Here is a tiny trained network, its code and every weight. The questions are about switching its units off for an input and a target symbol, where a switched-off unit gives its printed mean instead of its output.

import numpy as np


def w(rows, s, z=0):
    codes = np.array(rows[::2]) - 128.0
    scale = np.full(codes.shape[1], s)
    scale[-1] = z or s
    return codes * scale


def norm(h):
    return h / np.sqrt((h * h).mean(-1, keepdims=True) + 1e-5)


def f(y):
    return np.maximum(y, 0)


def softmax(a):
    e = np.exp(a - a.max(-1, keepdims=True))
    return e / e.sum(-1, keepdims=True)


def log_softmax(a):
    a = a - a.max(-1, keepdims=True)
    return a - np.log(np.exp(a).sum(-1, keepdims=True))


def net(x, mask):
    ids = ['αβγδεζηθμπστφψω'.index(c) for c in x.split()]
    T = len(ids)
    res = E[ids] + P[:T]
    u = 0
    for l in range(2):
        r = norm(res)
        for j in range(2):
            rows = slice(4 * j, 4 * j + 4)
            q, k, v = (r @ M[l][rows].T for M in (Q, K, V))
            z = softmax(np.where(np.tri(T) > 0, q @ k.T / 4**0.5, -1e9)) @ v
            o = O[l][rows]
            res = res + np.where(mask[u + j], z, o[:, -1]) @ o[:, :-1]
        u += 2
        y = f(norm(res) @ A[l][:, :-1].T + A[l][:, -1])
        res = res + np.where(mask[u : u + 8], y, B[l][:, -1]) @ B[l][:, :-1]
        u += 8
    return log_softmax(norm(res)[-1] @ U[:, :-1].T + U[:, -1])


Q, K, V, O, A, B = {}, {}, {}, {}, {}, {}
E = w([
[168,115,163],'α',
[167,117,165],'β',
[254,132,171],'γ',
[99,187,154],'δ',
[241,142,122],'ε',
[131,215,143],'ζ',
[136,46,111],'η',
[252,145,138],'θ',
[31,10,37],'μ',
[114,200,144],'π',
[250,141,136],'σ',
[140,216,131],'τ',
[167,114,163],'φ',
[165,76,139],'ψ',
[252,139,146],'ω',
],0.0063)
P = w([
[166,147,222],'0',
[116,182,4],'1',
[117,161,20],'2',
[119,139,30],'3',
[126,125,48],'4',
[127,113,58],'5',
],0.0025)
Q[0] = w([
[111,166,169],'L0H1',
[207,173,111],'L0H1',
[90,2,114],'L0H1',
[231,132,173],'L0H1',
[93,141,185],'L0H2',
[216,190,21],'L0H2',
[108,167,139],'L0H2',
[161,137,39],'L0H2',
],0.0068)
K[0] = w([
[112,148,201],'L0H1',
[143,104,254],'L0H1',
[109,99,35],'L0H1',
[172,41,167],'L0H1',
[151,115,49],'L0H2',
[140,100,254],'L0H2',
[128,120,132],'L0H2',
[123,158,187],'L0H2',
],0.0087)
V[0] = w([
[57,75,37],'L0H1',
[67,218,62],'L0H1',
[64,182,85],'L0H1',
[127,118,136],'L0H1',
[33,202,187],'L0H2',
[4,120,181],'L0H2',
[206,112,209],'L0H2',
[192,35,158],'L0H2',
],0.0041)
O[0] = w([
[124,247,203,49],'L0H1',
[213,188,255,41],'L0H1',
[224,149,144,46],'L0H1',
[132,122,116,129],'L0H1',
[170,49,170,37],'L0H2',
[133,143,177,4],'L0H2',
[157,56,152,240],'L0H2',
[192,128,223,210],'L0H2',
],0.0019,0.0038)
A[0] = w([
[75,201,121,156],'L0N1',
[226,95,100,231],'L0N2',
[69,73,99,121],'L0N3',
[104,114,217,6],'L0N4',
[87,75,85,74],'L0N5',
[2,149,156,135],'L0N6',
[96,63,172,234],'L0N7',
[133,156,44,71],'L0N8',
],0.0069,0.0015)
B[0] = w([
[137,31,47,144],'L0N1',
[32,160,107,255],'L0N2',
[37,144,82,154],'L0N3',
[177,126,100,130],'L0N4',
[83,148,150,155],'L0N5',
[171,179,143,136],'L0N6',
[4,55,102,151],'L0N7',
[155,133,223,172],'L0N8',
],0.0044,0.0075)
Q[1] = w([
[72,51,209],'L1H1',
[192,49,189],'L1H1',
[226,190,81],'L1H1',
[198,148,8],'L1H1',
[33,80,220],'L1H2',
[95,93,157],'L1H2',
[63,120,156],'L1H2',
[114,140,82],'L1H2',
],0.011)
K[1] = w([
[73,207,71],'L1H1',
[141,202,130],'L1H1',
[202,87,160],'L1H1',
[155,63,186],'L1H1',
[2,106,16],'L1H2',
[45,88,122],'L1H2',
[40,64,61],'L1H2',
[160,50,171],'L1H2',
],0.0094)
V[1] = w([
[149,82,175],'L1H1',
[177,70,107],'L1H1',
[112,169,78],'L1H1',
[101,176,40],'L1H1',
[86,119,44],'L1H2',
[83,183,172],'L1H2',
[111,254,71],'L1H2',
[185,175,189],'L1H2',
],0.0083)
O[1] = w([
[119,94,37,98],'L1H1',
[175,128,50,135],'L1H1',
[139,157,213,159],'L1H1',
[149,227,253,197],'L1H1',
[134,223,81,254],'L1H2',
[26,28,182,83],'L1H2',
[107,176,193,221],'L1H2',
[150,53,235,33],'L1H2',
],0.0045,0.0038)
A[1] = w([
[56,103,93,72],'L1N1',
[66,67,59,2],'L1N2',
[88,78,56,37],'L1N3',
[57,142,134,129],'L1N4',
[69,125,30,35],'L1N5',
[1,106,114,81],'L1N6',
[73,218,170,166],'L1N7',
[166,182,57,92],'L1N8',
],0.0077,0.0034)
B[1] = w([
[50,90,127,151],'L1N1',
[60,248,157,146],'L1N2',
[113,158,159,148],'L1N3',
[113,125,149,172],'L1N4',
[148,117,173,176],'L1N5',
[85,106,108,175],'L1N6',
[91,79,91,254],'L1N7',
[142,104,171,185],'L1N8',
],0.011,0.0066)
U = w([
[19,137,104,172],'α',
[72,35,97,129],'β',
[111,193,42,75],'γ',
[163,144,75,113],'δ',
[137,28,5,1],'ε',
[133,247,184,51],'ζ',
[175,144,64,110],'η',
[202,119,173,193],'θ',
[147,4,141,135],'μ',
[134,62,199,139],'π',
[186,127,148,190],'σ',
[172,155,65,99],'τ',
[210,36,77,160],'φ',
[115,100,211,108],'ψ',
[102,151,199,23],'ω',
],0.017,0.0039)

Each question gives the input, a string of symbols that net reads in full, and the target symbol t.
The units are the heads (4 rows each of Q, K, V and O) and the neurons (one row each of A and B). Each row of codes is followed by its name. A weight is (code - 128) times the scale printed after its matrix; where a second scale follows, it is the last column's (O, A, B and U).
mask holds one flag per unit, layer by layer, with each layer's heads first. A switched-off unit (its flag False) gives its mean, the last column of its rows in O or B, instead of its output. The means were averaged over made-up inputs and are rounded, as every weight is.
A unit's drop is (log p(t) with every unit on - log p(t) with that unit switched off) / (log p(t) with every unit on - log p(t) with every unit switched off).
The circuit of an input: a set's keep is (log p(t) with only the set's units on - log p(t) with every unit switched off) / (log p(t) with every unit on - log p(t) with every unit switched off). Starting from the 12 units with the biggest drops (on a tie, the unit counted first), units are removed one at a time, each time the one whose removal leaves the highest keep (on an exact tie, the one counted first), for as long as the keep stays at least 0.8.
circuit, biggest first: the units of the circuit, biggest drop first
k most important neurons: the k neurons with the biggest drops, biggest first
k most important neurons of layer l: the k neurons of layer l with the biggest drops, biggest first
which heads matter: for each layer, one digit per head in row order, 1 if its drop is at least 0.15 and else 0, layers parted by /
input τ θ θ φ μ ω, target ψ: circuit, biggest first : [L1H2 L0N2]
input ψ ε ζ ψ τ θ, target γ: which heads matter : 11 / 01
input π τ η ω, target μ: circuit, biggest first : [L0H1 L1H2 L0N2]
input ε μ ε ε γ, target ζ: which heads matter : 10 / 10
input ε α ζ, target ζ: most important neuron : [L0N2]
input ω γ ω, target φ: 2 most important neurons : [L0N8 L0N3]
input ζ ψ θ, target π: circuit, biggest first : [L1H2 L0N2]
input ψ μ η ε, target γ: circuit, biggest first : [L1H2 L0N7]
input θ ε τ, target θ: 3 most important neurons : [L0N8 L0N3 L1N7]
input ψ φ ω, target γ: which heads matter : 10 / 01
input ψ γ ω, target γ: 4 most important neurons : [L0N2 L0N7 L0N1 L0N8]
input ψ π ζ η ε, target γ: 3 most important neurons of layer 0 : [L0N1 L0N2 L0N5]
input ψ γ γ ψ γ, target γ: circuit, biggest first : [L0H1 L1H2]
input ψ η ε σ, target γ: 2 most important neurons : [L0N2 L0N7]
input ε π σ, target ζ: 3 most important neurons : [L0N2 L0N8 L0N1]
input ζ ψ δ δ ε, target π: 2 most important neurons : [L0N2 L0N8]
input δ ε ψ η φ π, target β: which heads matter : 11 / 11
input ψ φ γ τ, target γ: 4 most important neurons : [L0N1 L0N2 L0N7 L0N8]
input ε ψ η τ ω, target ζ: 4 most important neurons : [L0N8 L0N2 L0N1 L0N3]
input ω ε ε β π, target φ: 3 most important neurons : [L0N8 L0N2 L0N3]
input ε φ ω γ δ, target ζ: 4 most important neurons : [L0N2 L0N8 L0N6 L0N1]
input ε ψ η ψ ε δ, target ζ: 3 most important neurons of layer 0 : [L0N8 L0N2 L0N6]
input θ θ η η π ε, target θ: which heads matter : 10 / 01
input δ ω ψ ω, target β: which heads matter : 11 / 11
input δ φ σ α ε, target β: 2 most important neurons : [L0N2 L0N4]
